Each row is followed by roughly how far along a hidden order it lies, from 0 to 15. A new part has a new order.
In the rows, 128 means zero.
[109 175 101 131 150 243 113 126 146 122 120 171  71 135 113 111 125  94
 147 139 170 135 127  77 127 100 127 132 147 124 146 126 111 100 182 139
 121 116 181 174 174 119 121 164 135 113  55  36 129 119 110 120  94 121
 101 148 110  85  80 151 149 120 106  77  40 126] => 14
[114 200 110 132 109 255 179 144 162 124 139 158 163 111 131 123 110 107
 150 134 181 148 126 115 132 147 115 114 139 123 145 124 110 129 164 154
 129 115  71 117 112  95 115  21 114 130  61 147 129 121 102 128 150 145
 125 157 106 123 117 147 127 120 150 125 110 113] => 10
[143 103 143 118 110 157 151 132 139 146 127 126 124 139 123 131 125  98
 146 123 146 137 130 138 121 113 129 126  89 133 147 131 100 150  94 116
 134 116 139 103 121 116 134  47 134 140  63 109 129 137 138 139 143 147
 137 124 137 123 218 117 114 127 131 150  75 133] => 2
[111 110 129 119 146  66 122 138 138 141 107 146  50 151 108 107 127 101
 142 127 141 187 127 106 107  79 122 134  79 129 155 142 113 133 157 118
 109 119 210 144 152 137 142 115 122 114  58 104 130 121 149 116 112 137
 112 133 113  82 179 118 143 109  99 101  71 129] => 8
[127 160 132 131 112  32 130 109 129 127 124 116 145 117 132 147 113 103
 146 128 137 104 133 111 133 140 131 135 134 124 146 144 106 129 168 116
 138 116 108 151 132 114 121 159 139 135  50 148 129 143 107 146 146 112
 119 123 138 148 187 128 120 111 122 129 118 128] => 10
[114 201 128 125 120 245 134 119 153 130 120 131 122 119 116 130  95  95
 140 129 199 157 131  92 121 121 116 125 132 112 156 141 112 148 193 134
 127 114 137 135 129 114 119  61 143 134  65 122 130 151 116 139 139 116
 116 130 117 117 167 132 127 107 130 100  23 140] => 8
[128 150 129 124 110  73 147 132 138 130 129 125 120 124 129 132 114  86
 148 129 147 125 132 116 120 122 126 132 130 127 145 142 110 134 164 132
 133 116 133 136 128 117 126  70 139 133  66  89 129 135 125 134 148 131
 123 130 129 128 174 126 117 106 124 125 100 137] => 8
[135  99 132 121 128 153 113 122 122 140 120 108 101 141 122 131 129  95
 149 124 130 138 130 119 115 112 130 137 102 133 150 143 113 135 120 116
 133 117 166 131 141 139 132 146 137 131  58 163 130 142 143 131 119 125
 133 116 138 120 218 121 117 106 112 131  90 136] => 6
[124 153 139 126 114  73 145 134 137 127 124 121 125 117 132 135 107  91
 144 122 132 146 132 120 117 137 117 124 109 124 151 151 115 164 196 128
 129 116 115 126 103 127 124  59 132 136  62 136 130 146 136 131 160 128
 124 119 123 142 231 114 112 108 139 132 126 129] => 7
[171 130 137 120 138  99 120  91 132 156 152 131 172 156 110 130 153  83
 142 136 209 102 125 147 148  95 151 116 182 137 159  75 112 119   1 138
 153 120 129  90 146  94 129  53 145 141  57 118 130 138 110 132  94 152
 148 136 157 102 108 152 112 175 137 140  34 134] => 0
[140 182 123 123 115  62 156 125 159 135 134 154 137 130 121 125 126  96
 153 136 195 111 129 109 134 112 132 123 144 125 143 120 125 120 133 144
 137 118 127 123 144  92 119   1 131 136  53 131 129 126 103 127 125 144
 118 147 129 106 104 148 123 132 139 123  12 144] => 5
[133  93 139 127  92 170 153 148 119 116 118 107 142 111 151 132 117 113
 151 120  57 120 135 147 117 173 123 137  73 130 140 158 109 145 180 117
 128 116  73 131  87 131 127 103 118 133  57 115 129 122 145 134 165 130
 132 121 124 160 252 107 116 108 132 167 224 138] => 10
[158 131 141 131 118 126 144  92 111 120 149  93 217 114 147 149 122  85
 137 127 125  94 127 170 147 161 133 114 171 130 160 111 109 140  64 133
 142 117  47  92  96 126 124 127 139 149  72 116 131 140 109 138 145 127
 144 107 152 156 200 129 120 152 167 164 178 190] => 6
[129  88 117 139 162 184 133 163 105 121 137 150 137 139 141 109 159  87
 140 136  51 139 119 173 139 124 126 114 158 141 155  81 108  95   7 145
 108 121 106 103 114 158 132 190  82 106  56 137 131  80 131 107 110 151
 139 137 109 121 114 138 151 172 137 121 255 122] => 15
[131 177 118 124 114 255 207 142 155 127 139 152 178 117 130 119 111  89
 145 132 150 156 127 135 131 131 116 107 128 126 152 119 110 146 103 158
 129 116  77  84  98 106 124   1 111 138  59 147 130 133 118 124 157 158
 138 157 110 119 155 145 124 144 174 141 105  85] => 5
